Each row is followed by its group and then its class within the group.
[-3 -6  7  6  8 -7 -5 -1 -2  6  1 -4 -7  2  1  1 18 -4 -9 -6] : Mn > M
[  4   0   9   4   6  -2  17  -8  27  -5   3  -9  -9   7   0   9  -8  -1
 -12  -6] : Mn > Y
[ -6  -8   2   4   9  -9  14  -9  15  -2  -2 -10   1   5  10  14   4   6
 -11 -20] : MG > V
[ -8  -9  -1   7  27  -5  13  -6  13  -2   1  -1  -2   0   1   5  -4  12
  -7 -21] : MG > W
[-10 -14   6   8  11   3  12  -5  19  -6   0  -4   1 -10  -4   5  -3   0
   0 -19] : MG > W
[ -4 -16   8  13  14 -13  14   4  21   4  -1  -7   5  -1  -3  13  -3  -1
  -8 -26] : MG > V
[ -2  -7   0   3  18  18  18  -7   8  -2  -9  -7  -9   1   4  12  -1  -1
  -8 -21] : MG > V
[ -2   5  -3   2  11  -5  15 -11  17   4   0  -3  -5  13  -5   5  -8   2
 -10 -21] : Mn > M
[ 11  -5   7  -2  16  -2  13  -7  11 -16  -1  -5  -5   3 -17   6  -7   7
 -10 -21] : Mn > Y
[ -6 -10   1  -1  27  -1  12  -8  12  -2  -3  -1  -6   2   0  12  -5  14
  -7 -17] : MG > F
[ -3  -9   1   1  19  -5  17  -4  16  -2  -5  -6 -12  39   7   5 -10  15
  -7 -20] : Mn > Y
[ 10  -5   2   0  11  -5  14   1  20 -12  -1  -3  -7   2   3   1 -15   7
 -11 -23] : MG > V
[ -8 -12  -1  10  21  -2  14  -2  11  -2  -5   1  -1  -4  -8   0  15   9
  -3 -17] : MG > W
[ -2 -11   1  15  24  -6  22  -7  22  -1   0  -4  -5   1  -1   4  -1   8
  -6 -18] : MG > W
[  2 -13  -2   0  17  -1  12  -6  22   0  -5  12 -14   9  -2   9  -4   0
  -4 -18] : MG > V
[  0 -10   6  -7  28  -4  21 -15  26  -7  -8  -2 -11   8   7   1   0  12
 -11 -22] : MG > W
[-11  -8   3  11  20 -18  13  -6  14  -6   2   8   0   2  -3   6   3 -11
  -3 -21] : MG > W
[ -3  -5   2 -11  22  -1  19 -16  24   4  -9  -6  -6   6  -1   5  -5   5
 -14 -24] : Mn > E
[ 7 -5  3  1 15 -6  9 -8 16  1 -8 -6 -1  5  1  8 -4 14 -5 -4] : Mn > E
[ -5  -3   2   1  36  -6  11 -10  19  -1  -7  -4  -1   5   2   3  -2   6
  -8 -29] : Mn > M
[ -3 -26   0   6  25  -6   6  -4  13   2   2  -5  -8   2   7   1  -2  14
  -3 -15] : MG > W
[ -6  -8   2   0  15   4  19  -7  22  -6  -6   1 -11  45  -1   9  -7   8
 -13 -22] : MG > V
[ -9 -11   8  13  34  -8  14  -1  13  -2  -2  -1   4  -4  -4   6  -1   2
  -9 -20] : MG > V
[ -3 -12  13   5   8  -4   9  -8  22  -2  -5  -8  -2   3  -6   8  -2  12
  -8  -9] : MG > F
[  0 -13   1   4  18  -2  15 -10  23   3  -2  -6   1  20  -3   6  -6   3
 -15 -27] : MG > W
[ -2 -11   7  -1  18 -12  15   1  11  -1   2  -2  -7  -2  -1  11   0   6
  -7 -14] : MG > V
[ -5 -12 -21   7  13   0  13  -6  19  -1  -1  -2  -6   2  -1   1  -5   9
 -11 -16] : MG > F
[  3 -10   3   4  18  -3  16   4  14 -12  -3  -4  -5  11   5   9  -7   5
 -19 -23] : MG > V
[ -2  -4   3  -2  17 -15  15  -7  27   6  -1  -2   8   8   2   8  -3   1
  -9 -28] : Mn > E
[ -5  -8   2   5  20  -3  16  -7  -3  -8  -9 -14  -2   6   0   5  -4   1
  -2 -12] : MG > W
[ -3  -2   2   0   7  -6  12  -4  14   0  -4  -2  -7   7  -2   7  -4  -1
  -6 -17] : Mn > E
[ -8  -5   3   4  12   4   6  -4  14   3   3   1   3  -4   5   7  -3  -2
  -3 -14] : MG > V
[-17  -6  -1   6   7  -7  13  -8   9   2  -4  -5  -1   0  -1  16  -1  -1
  -7 -18] : Mn > M
[  0  -7  -2   4  16 -14  14  -7  26  -9  -6  -4 -12   3   0   5  -9  10
 -13 -36] : Mn > M
[ -3 -11   7  16  32  -3  16  -6  28  -6  -3   0   3   5 -10   8  -2   4
 -11 -27] : MG > W
[ -2 -13  -1  -1  16 -10  21  -4  26   3  -4  -7  -7   7   6   5  -6   5
 -17 -24] : Mn > E
[  2  -6   3   5  16   1   5 -13  -3   2  -1  -4   6   5   7   5  -7   6
  -9 -19] : Mn > E
[ -3 -16  10   0  26  -2  21 -23  24  -3  -3   0  -1   5   6   2  -4   7
 -12 -15] : MG > W
[-3 -3  8  3 10 -2  8 -2 11 -1 -6  1  1  1 -4  3  1  6 -6 -7] : Mn > Y
[ -2  -9  25   0  18 -10  16 -20  17   1 -11  -3   0   5   9   7  -3   2
 -11 -27] : Mn > E
